Where the symbols take the objects:
J916: ^>J146, $>J336, ~>J501, §>J436, @>J712
J506: ^>J13, $>J29, ~>J763, §>J346, @>J367
J29: ^>J15, $>J443, ~>J506, §>J763, @>J23
J385: ^>J397, $>J470, ~>J373, §>J220, @>J477
J397: ^>J71, $>J675, ~>J467, §>J539, @>J385
J474: ^>J27, $>J65, ~>J146, §>J129, @>J336
J562: ^>J727, $>J428, ~>J913, §>J472, @>J634
J217: ^>J974, $>J409, ~>J975, §>J938, @>J227
J592: ^>J498, $>J75, ~>J535, §>J426, @>J162
J228: ^>J401, $>J983, ~>J597, §>J75, @>J346
J597: ^>J816, $>J228, ~>J75, §>J592, @>J216
J853: ^>J312, $>J679, ~>J103, §>J118, @>J539
J500: ^>J346, $>J969, ~>J709, §>J160, @>J816
J220: ^>J539, $>J373, ~>J459, §>J974, @>J618
J443: ^>J547, $>J632, ~>J29, §>J506, @>J58
J253: ^>J162, $>J160, ~>J185, §>J69, @>J701
J553: ^>J436, $>J98, ~>J470, §>J385, @>J94
J709: ^>J216, $>J500, ~>J160, §>J253, @>J987
J901: ^>J76, $>J27, ~>J612, §>J451, @>J146
J987: ^>J709, $>J816, ~>J498, §>J701, @>J75
J98: ^>J501, $>J712, ~>J553, §>J470, @>J451
J539: ^>J853, $>J467, ~>J869, §>J454, @>J220
J975: ^>J756, $>J217, ~>J938, §>J86, @>J547
J974: ^>J454, $>J459, ~>J756, §>J58, @>J217
J454: ^>J118, $>J869, ~>J632, §>J443, @>J974
J897: ^>J472, $>J554, ~>J922, §>J55, @>J986
J938: ^>J58, $>J975, ~>J86, §>J872, @>J15
J346: ^>J228, $>J763, ~>J216, §>J867, @>J500
J146: ^>J901, $>J474, ~>J129, §>J730, @>J916
J185: ^>J91, $>J253, ~>J69, §>J727, @>J717
J436: ^>J730, $>J501, ~>J675, §>J397, @>J553
J501: ^>J129, $>J916, ~>J436, §>J675, @>J98
J816: ^>J500, $>J401, ~>J987, §>J498, @>J597
J23: ^>J29, $>J58, ~>J367, §>J969, @>J86
J401: ^>J969, $>J872, ~>J816, §>J987, @>J228
J44: ^>J634, $>J702, ~>J135, §>J986, @>J82
J717: ^>J185, $>J701, ~>J428, §>J562, @>J426
J75: ^>J987, $>J597, ~>J592, §>J535, @>J867
J554: ^>J913, $>J634, ~>J897, §>J922, @>J135
J27: ^>J55, $>J40, ~>J901, §>J612, @>J474
J913: ^>J82, $>J562, ~>J472, §>J985, @>J554
J612: ^>J712, $>J901, ~>J451, §>J94, @>J129
J129: ^>J612, $>J146, ~>J730, §>J996, @>J501
J336: ^>J474, $>J111, ~>J916, §>J501, @>J76
J985: ^>J343, $>J472, ~>J111, §>J336, @>J922
J367: ^>J506, $>J23, ~>J969, §>J500, @>J872
J869: ^>J103, $>J539, ~>J454, §>J632, @>J459
J634: ^>J562, $>J803, ~>J554, §>J897, @>J44
J679: ^>J477, $>J71, ~>J853, §>J103, @>J467
J94: ^>J553, $>J451, ~>J370, §>J477, @>J996
J86: ^>J23, $>J938, ~>J872, §>J401, @>J13
J227: ^>J217, $>J118, ~>J547, §>J15, @>J632
J996: ^>J94, $>J730, ~>J71, §>J679, @>J675
J922: ^>J985, $>J897, ~>J55, §>J76, @>J40
J756: ^>J632, $>J974, ~>J58, §>J23, @>J975
J216: ^>J597, $>J346, ~>J867, §>J162, @>J709
J71: ^>J370, $>J996, ~>J679, §>J853, @>J397
J632: ^>J227, $>J454, ~>J443, §>J29, @>J756
J65: ^>J40, $>J343, ~>J474, §>J146, @>J111
J712: ^>J916, $>J76, ~>J98, §>J553, @>J612
J969: ^>J763, $>J367, ~>J500, §>J709, @>J401
J370: ^>J470, $>J94, ~>J477, §>J312, @>J71
J459: ^>J869, $>J220, ~>J974, §>J756, @>J409
J426: ^>J717, $>J535, ~>J803, §>J634, @>J396
J763: ^>J983, $>J506, ~>J346, §>J216, @>J969
J58: ^>J443, $>J756, ~>J23, §>J367, @>J938
J13: ^>J86, $>J15, ~>J983, §>J228, @>J506
J40: ^>J922, $>J986, ~>J27, §>J901, @>J65
J470: ^>J675, $>J553, ~>J385, §>J373, @>J370
J547: ^>J975, $>J227, ~>J15, §>J13, @>J443
J312: ^>J373, $>J477, ~>J618, §>J409, @>J853
J265: ^>J135, $>J82, ~>J343, §>J65, @>J472
J701: ^>J253, $>J498, ~>J717, §>J428, @>J535
J409: ^>J459, $>J618, ~>J217, §>J975, @>J118
J103: ^>J618, $>J853, ~>J118, §>J227, @>J869
J983: ^>J872, $>J13, ~>J228, §>J597, @>J763
J69: ^>J396, $>J185, ~>J727, §>J82, @>J428
J702: ^>J803, $>J396, ~>J44, §>J135, @>J727
J343: ^>J986, $>J265, ~>J65, §>J474, @>J985
J986: ^>J897, $>J135, ~>J40, §>J27, @>J343
J135: ^>J554, $>J44, ~>J986, §>J40, @>J265
J15: ^>J938, $>J547, ~>J13, §>J983, @>J29
J675: ^>J996, $>J436, ~>J397, §>J467, @>J470
J477: ^>J385, $>J370, ~>J312, §>J618, @>J679
J111: ^>J65, $>J985, ~>J336, §>J916, @>J55
J91: ^>J535, $>J162, ~>J396, §>J702, @>J185
J730: ^>J451, $>J129, ~>J996, §>J71, @>J436
J803: ^>J428, $>J426, ~>J634, §>J554, @>J702
J76: ^>J336, $>J55, ~>J712, §>J98, @>J901
J160: ^>J867, $>J709, ~>J253, §>J185, @>J498
J82: ^>J44, $>J727, ~>J265, §>J343, @>J913
J118: ^>J409, $>J103, ~>J227, §>J547, @>J454
J396: ^>J426, $>J91, ~>J702, §>J44, @>J69
J535: ^>J701, $>J592, ~>J426, §>J803, @>J91
J727: ^>J702, $>J69, ~>J82, §>J265, @>J562
J451: ^>J98, $>J612, ~>J94, §>J370, @>J730
J162: ^>J592, $>J867, ~>J91, §>J396, @>J253
J872: ^>J367, $>J86, ~>J401, §>J816, @>J983
J373: ^>J467, $>J385, ~>J220, §>J459, @>J312
J55: ^>J111, $>J922, ~>J76, §>J712, @>J27
J867: ^>J75, $>J216, ~>J162, §>J91, @>J160
J618: ^>J220, $>J312, ~>J409, §>J217, @>J103
J467: ^>J679, $>J397, ~>J539, §>J869, @>J373
J428: ^>J69, $>J717, ~>J562, §>J913, @>J803
J498: ^>J160, $>J987, ~>J701, §>J717, @>J592
J472: ^>J265, $>J913, ~>J985, §>J111, @>J897

The rows follow the links: the fewer symbols apart two objects are, the more alike their rows tend to be.

Each row is also shifted at random along 3 hidden directions that mean nothing.

Some objects, each with a row of numbers:
J467 -> [-5, -3, -8, -6, 29, -16, 15, -7, -15, 4, 6, -9, -19, 11, -3, 10, 2, 12, -15, 1, -6, 18, -2, 14, -16, -3, -4, 26, 0, -1, 6, 8, -2, 11, -11, 6, 4, -3, 18, -5, -14, 1, 6, 6, 9, -3, 4, 1]
J901 -> [14, 14, -3, 15, -10, -4, -6, 12, 1, 6, -11, 8, 13, -14, 3, 4, -8, -18, 21, 4, 4, -20, 12, -3, 13, -7, -9, -4, -10, 1, -11, -9, -7, -2, 5, 13, -7, -7, -27, -15, -17, 1, -11, -16, -6, 6, -9, -5]
J428 -> [-43, -10, -16, -11, -13, 9, -4, -3, 5, 12, -4, -11, -1, 6, -2, -8, -4, 8, -9, -4, 7, 7, 4, -4, -4, 15, 7, -5, 10, -10, 5, 13, -2, -6, 19, -26, -4, 18, 8, 3, -3, 7, 15, 5, -21, 2, 12, 20]
J717 -> [-4, -18, 20, 38, 23, -11, -2, -4, 17, 1, -23, -2, 20, 10, 8, -15, -33, 13, 14, 54, 1, 1, -12, -39, 0, -7, 21, -4, 17, 9, -29, -4, -33, 1, 10, 11, -17, -28, -32, 9, -9, 27, -16, -8, 2, 3, 3, -8]
J82 -> [23, 9, -12, -27, -18, 15, 1, -14, 23, -5, -1, -16, -5, -6, 4, -2, 13, 10, -22, -12, 2, 15, 12, 19, -16, 18, 6, 4, 3, 6, 30, 15, 12, -12, 24, -27, -2, 33, 33, 6, 15, -20, 15, -5, -20, -6, -1, -1]
J346 -> [27, -5, 18, -6, 10, 1, -6, 4, 1, -20, -4, 16, 18, -10, 7, -16, 3, -2, 16, 15, 5, -14, -13, -14, 8, -7, 8, -9, -1, 4, -14, -16, 5, -4, -21, 14, -3, -25, -10, 8, 25, 5, 0, 8, 8, -1, -11, -24]
J730 -> [-2, 12, -14, 6, -2, -11, 4, 6, -16, 15, 0, 0, 0, -3, -24, 6, -2, -7, -9, -20, -7, 8, 3, 5, -9, 8, -4, 14, -6, -9, -1, 12, 9, -10, 3, -2, -10, 2, 7, -6, -27, -1, 14, -8, -3, -2, 9, 10]
J253 -> [4, -19, 9, 10, -1, 8, -3, 1, 4, -12, -12, 2, 11, -5, 9, -14, -8, -9, -9, 9, -7, 14, 3, -19, -4, 0, 7, -10, 9, -1, -1, 13, -1, -8, -4, 4, -4, 6, -2, -1, 10, -3, 2, 3, -21, -5, 6, 5]
J592 -> [-35, -25, 4, 6, 7, 3, -6, 11, -5, -4, -12, 9, 13, 0, 14, -16, -12, -10, 15, 21, 4, -5, -3, -26, 11, -7, 4, -15, 8, -8, -17, -2, -10, 0, -11, 7, -5, -12, -24, -5, 3, 16, -2, 13, -17, 5, 5, 5]
J474 -> [-50, 11, -19, -5, -12, -1, -1, 12, -5, 12, -3, 3, 0, -11, 3, 13, -3, -18, 17, -2, 9, -17, 13, -4, 14, -5, -12, -2, -8, -3, -4, -7, -4, 2, 5, 5, -3, 2, -16, -24, -28, -2, -5, -5, -2, 4, -10, 2]
J76 -> [7, 14, 0, 17, -7, -6, -4, 9, 3, 6, -11, 7, 11, -13, 4, 8, -9, -16, 20, 13, 2, -18, 11, -7, 12, -9, -8, -5, -9, 5, -11, -9, -10, -1, 4, 15, -6, -8, -25, -16, -20, -2, -14, -15, 0, 2, -13, -9]
J632 -> [2, 0, 12, 23, -10, 5, 1, -6, 2, -2, 15, 0, -11, 13, -2, 9, 4, 2, -6, -8, -11, 4, -3, 4, 7, -5, -6, -10, 4, 3, 4, 0, -2, 12, 1, 3, 16, 6, -5, 9, 7, -3, -18, -2, 18, 0, 6, 14]
J987 -> [-8, -14, 14, 0, 13, 1, 3, -3, 1, -22, -3, 4, 5, -11, 6, -7, 0, -7, -15, 11, -11, 20, -4, -27, -13, -4, 8, 4, 7, 6, 0, 12, 7, -8, -16, 15, -5, -6, 14, -4, 9, -14, 3, 13, -2, -15, -4, -10]
J98 -> [-20, 10, -6, 27, 10, -21, 4, 8, -9, 20, -5, 2, 6, -1, -21, 10, -18, -5, 6, 6, -3, -2, -3, -15, -3, -2, 2, 14, -1, -2, -18, 0, -9, -5, 5, 10, -16, -20, -13, -8, -40, 12, 0, -11, 11, 1, 2, 2]
J227 -> [-46, -3, 6, 18, -1, -2, 6, -7, -4, 5, 20, -5, -22, 18, -5, 18, 1, 3, -14, -9, -12, 13, -5, -7, 2, -4, -5, 3, 7, 0, 7, 4, -5, 15, 0, 1, 16, 5, 5, 4, -9, -5, -14, 5, 26, -4, 9, 18]
J409 -> [9, -8, 15, 22, 17, -6, 5, -4, -3, -4, 6, 1, -12, 15, 13, 9, -8, 4, 5, 16, -6, 1, -4, 4, 8, -17, -6, -1, 3, 7, -4, -7, -18, 24, -10, 17, 14, -9, -18, 4, 0, 8, -26, -1, 17, 3, 1, 3]
J23 -> [5, 8, 17, 11, -9, 4, -3, -6, 9, -3, 14, 2, 1, 5, -19, 0, 7, 7, -7, -12, -8, 1, -16, -7, 0, 5, 7, -3, 5, 3, -1, -5, 11, -4, 0, -5, 4, -8, 10, 19, 14, -6, -2, 1, 28, -9, 3, -2]
J985 -> [-28, 12, -11, -15, 2, -2, 8, -8, 16, 1, -2, -8, -8, -9, 8, 14, -1, 1, 0, 14, 5, 0, 10, -4, -9, -1, 0, 14, -2, 13, 12, -1, -6, 0, 12, 0, -5, 3, 10, -13, -16, -17, -4, -8, 8, -6, -15, -16]
J336 -> [63, 20, 4, 7, -21, 6, -3, -1, 13, -12, -7, 0, 7, -25, 4, 8, 4, -19, -7, -9, -8, 3, 21, 10, -5, -3, -9, -2, -12, 11, 14, 9, 8, -12, 10, 13, -2, 17, 3, -11, 1, -31, -5, -21, -14, -8, -13, -10]
J220 -> [21, -3, 2, -6, 14, -2, 15, -13, -9, -11, 13, -9, -26, 8, 4, 15, 12, 6, -30, -11, -16, 31, 7, 20, -18, -3, -10, 19, 0, 4, 24, 18, 4, 12, -9, 6, 16, 18, 27, -3, 3, -18, -3, 4, 3, -10, 5, 6]
J702 -> [-20, -8, -10, -7, -6, 6, -3, -2, 11, 11, -8, -9, 5, 8, 3, -12, -8, 12, 3, 10, 12, -2, 1, -2, 2, 11, 7, -6, 10, -4, -1, 1, -8, -2, 19, -23, -4, 9, -3, 6, 3, 14, 9, 0, -16, 8, 10, 9]
J13 -> [25, 8, 20, 11, -5, 0, -2, -6, 11, -8, 11, 6, 4, 1, -14, -4, 8, 6, -3, -6, -6, -1, -18, -9, -1, 2, 11, -2, 4, 7, -3, -7, 10, -5, -2, 1, 1, -13, 11, 22, 19, -4, 0, 0, 30, -8, -2, -12]
J443 -> [6, 5, 8, 9, -27, 13, -5, -2, 1, -1, 21, 1, -9, 6, -12, 6, 15, -2, -13, -31, -9, 2, -3, 10, 7, 5, -4, -13, 0, -2, 12, 1, 15, 3, 3, -10, 17, 17, 9, 14, 17, -11, -3, -1, 11, -2, 10, 17]
J727 -> [5, -6, -13, -17, -17, 15, -12, 4, 13, 9, -10, -4, 11, 5, 11, -19, -1, 10, 16, 2, 21, -17, 5, 13, 14, 11, 4, -19, 0, -10, -2, -8, -6, -2, 20, -27, -2, 13, -12, 7, 15, 18, 9, -1, -30, 17, 4, 8]
J69 -> [-17, -10, -8, -2, -11, 8, 2, -8, 11, 2, -4, -14, 0, 3, -4, -6, -3, 6, -25, -3, -4, 21, 4, -6, -15, 15, 9, -2, 12, -3, 14, 22, 3, -10, 18, -22, -5, 23, 19, 5, 1, -6, 14, 2, -20, -5, 12, 15]
J265 -> [1, 10, -15, -30, -13, 11, -1, -5, 16, 3, -4, -8, 0, -5, 12, 1, 6, 7, 8, 4, 16, -10, 11, 16, 3, 6, 0, -3, -3, 4, 12, -7, -3, -1, 17, -18, -2, 13, 5, -1, 5, -4, 5, -4, -12, 5, -10, -9]
J451 -> [-54, 10, -20, 10, 3, -18, 8, 6, -20, 25, 5, -3, -6, 1, -31, 16, -5, -5, -9, -16, -7, 9, -1, -10, -10, 9, -6, 22, -1, -10, -5, 10, 5, -8, 4, -2, -11, -4, 8, -12, -43, 2, 13, -1, 7, -3, 12, 14]
J554 -> [-30, 5, -13, -23, 1, 2, 5, -11, 20, 6, 0, -13, -7, 1, 3, 2, -2, 17, -3, 10, 11, 2, 5, 0, -9, 9, 8, 10, 5, 7, 12, -1, -7, -3, 20, -18, -5, 10, 15, -1, -8, -3, 6, -3, 0, -1, -7, -7]
J397 -> [-34, -4, -11, 3, 40, -29, 12, 1, -22, 20, -2, -3, -9, 17, -11, 8, -12, 14, 6, 16, 3, 2, -13, -2, -8, -5, 0, 25, 0, -6, -20, -8, -15, 12, -9, 4, -7, -28, -4, -5, -32, 25, 4, 3, 17, 7, 5, -3]
J853 -> [62, -4, 17, 14, 34, -14, 12, -11, -2, -14, -3, -5, -7, 8, 12, 6, -6, 12, -5, 23, -8, 12, -3, 12, -11, -14, 0, 13, -1, 14, -2, 0, -13, 16, -13, 21, 5, -12, -3, 3, 4, 1, -15, -6, 10, -2, -5, -14]
J75 -> [10, -13, 15, 0, 9, 6, 2, -2, 2, -24, -9, 5, 7, -13, 8, -11, 2, -10, -17, 8, -12, 19, 0, -21, -12, -3, 6, -2, 6, 6, 6, 13, 9, -10, -16, 14, -4, 0, 13, -1, 14, -17, 2, 10, -10, -15, -3, -7]
J498 -> [10, -18, 4, -8, -11, 17, -7, 3, -3, -18, -6, 5, 10, -12, 12, -16, 6, -15, -11, -9, -6, 10, 7, -6, -1, 1, -1, -16, 3, -6, 10, 16, 14, -9, -11, 2, 0, 17, 6, -1, 21, -11, 11, 12, -34, -5, 4, 9]
J501 -> [26, 14, 12, 43, 17, -25, 5, 1, 1, 10, -13, 3, 14, -4, -16, 7, -23, -3, 9, 23, -7, 0, -4, -21, -6, -8, 5, 16, -1, 10, -24, -5, -13, -4, 5, 24, -18, -29, -21, -3, -34, 8, -12, -22, 18, -5, -2, -16]
J454 -> [44, 0, 28, 33, 12, -3, 11, -18, 11, -17, 8, -6, -14, 11, 4, 15, -2, 6, -23, 10, -23, 25, -2, -2, -13, -12, 0, 7, 8, 19, 12, 8, -9, 13, 0, 19, 14, 2, 7, 9, 7, -17, -25, -9, 23, -13, -1, -1]
J426 -> [-13, -15, -10, -6, -18, 16, -12, 6, 2, 7, -11, -2, 10, 4, 8, -18, -4, -1, 2, -4, 9, -3, 5, 2, 8, 9, 2, -21, 6, -14, 0, 7, -2, -4, 11, -21, -2, 16, -9, 2, 10, 13, 10, 6, -36, 12, 13, 21]
J500 -> [36, -6, -2, -40, -25, 24, -20, 19, -13, -18, 0, 21, 18, -17, 15, -25, 25, -18, 19, -28, 15, -28, 2, 21, 25, 2, -7, -32, -14, -17, 1, -13, 26, -5, -23, -6, 8, 10, -5, 3, 46, -1, 17, 18, -32, 10, -3, -2]

Start, symbols taken left to right, then the object you end at.
Answer with the object's name.
[29, 13, 8, 38, 8, -17, -1, 7, 1, 10, -15, 8, 18, -8, -7, 4, -21, -10, 21, 23, 0, -13, 1, -15, 4, -11, 1, 1, -6, 6, -26, -10, -14, -4, 4, 21, -15, -27, -34, -5, -24, 13, -14, -21, 8, 3, -7, -13]
$ ^ $ @ => J27
[5, -8, 5, 7, 7, 2, 7, -3, -10, -5, 10, -3, -17, 14, 11, 9, 4, 1, -6, -2, -7, 7, 2, 15, 5, -10, -12, 0, 0, 1, 8, 1, -7, 19, -10, 7, 18, 10, -3, -2, 4, -2, -15, 4, 6, 1, 4, 11]
@ § ^ ~ => J58
[-38, -1, 5, -11, 4, -4, -2, 2, -3, 1, 12, 7, 1, 1, -14, -5, 7, 6, 7, -4, 3, -10, -19, -17, 4, 3, 9, 0, 5, -2, -10, -11, 6, -5, -11, -2, -3, -22, 5, 9, 6, 6, 7, 14, 27, -2, -3, -9]
^ § => J816
[46, 20, 4, 21, -12, -6, 5, -3, 6, -3, -4, -1, 5, -19, -16, 14, 1, -16, -21, -14, -18, 18, 13, 1, -18, 1, -4, 12, -6, 9, 12, 20, 13, -18, 9, 13, -7, 12, 14, -8, -16, -30, 1, -20, -3, -16, -2, -4]
@ § § @ => J679
[-2, -17, 14, 21, 11, 1, -2, -5, 9, -8, -14, -2, 11, -1, 7, -13, -17, -1, -6, 25, -8, 16, -3, -30, -8, -3, 11, -4, 13, 4, -8, 11, -10, -5, -1, 9, -9, -5, -9, 3, 1, 3, -5, 0, -13, -5, 5, 0]
^ @ ~ => J717
[-9, 15, -14, -21, -15, 7, 2, -2, 10, -2, 2, -6, -6, -17, 10, 12, 8, -9, -2, -7, 4, -1, 20, 8, -2, 3, -6, 4, -7, 9, 20, 3, 5, -5, 12, -2, 0, 18, 11, -15, -8, -24, 1, -5, -6, -5, -15, -8]
^ § @ ~ => J612
[-26, -18, 8, 2, 11, 2, -2, 5, -2, -12, -9, 7, 9, -6, 9, -12, -7, -9, 1, 16, -2, 5, -3, -27, 1, -5, 6, -7, 8, -2, -10, 3, -1, -3, -15, 12, -4, -11, -9, -4, 6, 3, 1, 14, -8, -3, 0, -3]
@ @ § => J717
[-21, -13, -12, -13, 17, -5, 4, 8, -25, 8, 6, 1, -16, 17, 15, 3, 3, 4, 14, -2, 11, -12, 1, 23, 14, -10, -14, 0, -7, -12, -6, -12, -11, 25, -18, 3, 12, -2, -17, -9, -4, 18, -5, 13, -3, 17, 4, 11]
^ @ $ => J467
[-43, -8, -14, -7, -5, 6, 0, -8, 11, 10, -3, -13, -3, 9, -5, -6, -8, 13, -15, 3, 3, 13, 1, -8, -11, 16, 9, 3, 12, -2, 7, 13, -6, -8, 20, -25, -5, 15, 14, 5, -6, 5, 13, 1, -12, 1, 12, 13]
§ ^ ~ => J472
[-30, 13, -14, -6, -12, -1, 2, 8, 2, 7, -3, 0, -1, -14, 5, 12, -1, -15, 11, -2, 4, -11, 14, -4, 6, -4, -10, 1, -7, 3, 2, -3, -2, 0, 6, 6, -3, 5, -8, -22, -22, -14, -5, -7, -3, 1, -14, -2]
@ ~ § => J730
[-31, -14, -13, -42, -19, 19, -12, 17, -19, -11, 5, 13, 4, -12, 7, -14, 22, -17, 5, -30, 10, -12, 2, 6, 13, 5, -9, -20, -6, -19, 7, -1, 25, -7, -23, -9, 5, 13, 7, -7, 25, -5, 21, 28, -26, 5, 1, 9]
@ ^ $ => J228
[0, 3, -9, 0, 28, -19, 11, 1, -18, 13, 0, -6, -7, 11, -14, 6, -3, 12, -6, 2, -2, 10, -8, 8, -12, 1, 0, 24, -2, -4, -7, 3, -3, 1, -7, 3, -6, -13, 8, -2, -20, 13, 7, 1, 8, 1, 7, -2]
$ $ ~ => J996
[23, -1, -3, 1, 30, -19, 9, 0, -17, 6, -3, -2, -5, 9, -5, 1, -5, 11, 1, 10, 2, 3, -6, 12, -8, -4, -2, 19, -4, -1, -10, -4, -8, 9, -9, 8, -5, -14, -2, -1, -10, 15, 2, 0, 6, 4, 3, -6]
@ $ ~ => J477
[-33, -10, -5, -2, 21, -8, 11, -2, -16, 3, 11, -7, -22, 17, 9, 14, 1, 4, -5, 4, -3, 9, -1, 10, -1, -10, -11, 11, 1, -2, 3, 1, -12, 22, -13, 6, 13, 3, 0, -7, -10, 4, -8, 10, 10, 4, 4, 11]
$ @ ~ @ => J869
[-1, 1, -7, -10, -5, 4, 2, -11, 21, 5, -7, -13, 1, 4, 3, -3, -4, 16, -6, 11, 8, 7, 1, 1, -10, 12, 12, 3, 7, 6, 9, 5, -5, -6, 23, -21, -7, 12, 13, 8, 2, 0, 7, -5, -9, 0, 1, -3]
@ § => J986
[-17, -16, -11, -10, -20, 14, -14, 9, 2, 10, -9, -1, 10, 5, 8, -20, -5, 0, 9, -3, 15, -9, 5, 4, 13, 10, 1, -22, 4, -17, -3, 2, -4, -2, 13, -23, -1, 16, -15, 3, 11, 19, 12, 2, -35, 16, 12, 21]
~ @ ~ => J82
[-33, 4, 19, 34, 10, -11, 9, -12, 11, 6, 15, -2, -10, 16, -22, 13, -6, 12, -11, 7, -15, 10, -21, -27, -8, -2, 12, 10, 14, 11, -6, -1, -6, 2, 4, 4, 2, -19, 9, 17, -10, -1, -15, -2, 49, -12, 4, -3]
~ @ § => J228
[-52, -2, 8, 22, -4, -2, 5, -5, -1, 9, 18, -4, -18, 19, -12, 14, -2, 6, -8, -6, -11, 6, -12, -12, 5, -3, 0, 1, 10, 1, -2, -2, -6, 11, 2, -3, 14, -3, 0, 8, -10, 2, -13, 3, 31, -4, 9, 16]
~ ~ ~ => J872
[25, 16, -5, -7, -19, 6, -3, 3, 11, -5, -7, 3, 6, -20, 11, 8, 5, -16, 9, -2, 3, -11, 18, 9, 5, -5, -10, -6, -11, 9, 8, -3, 1, -4, 8, 6, -1, 13, -7, -16, -3, -20, -6, -13, -11, -2, -16, -10]
@ ~ ^ ~ => J712
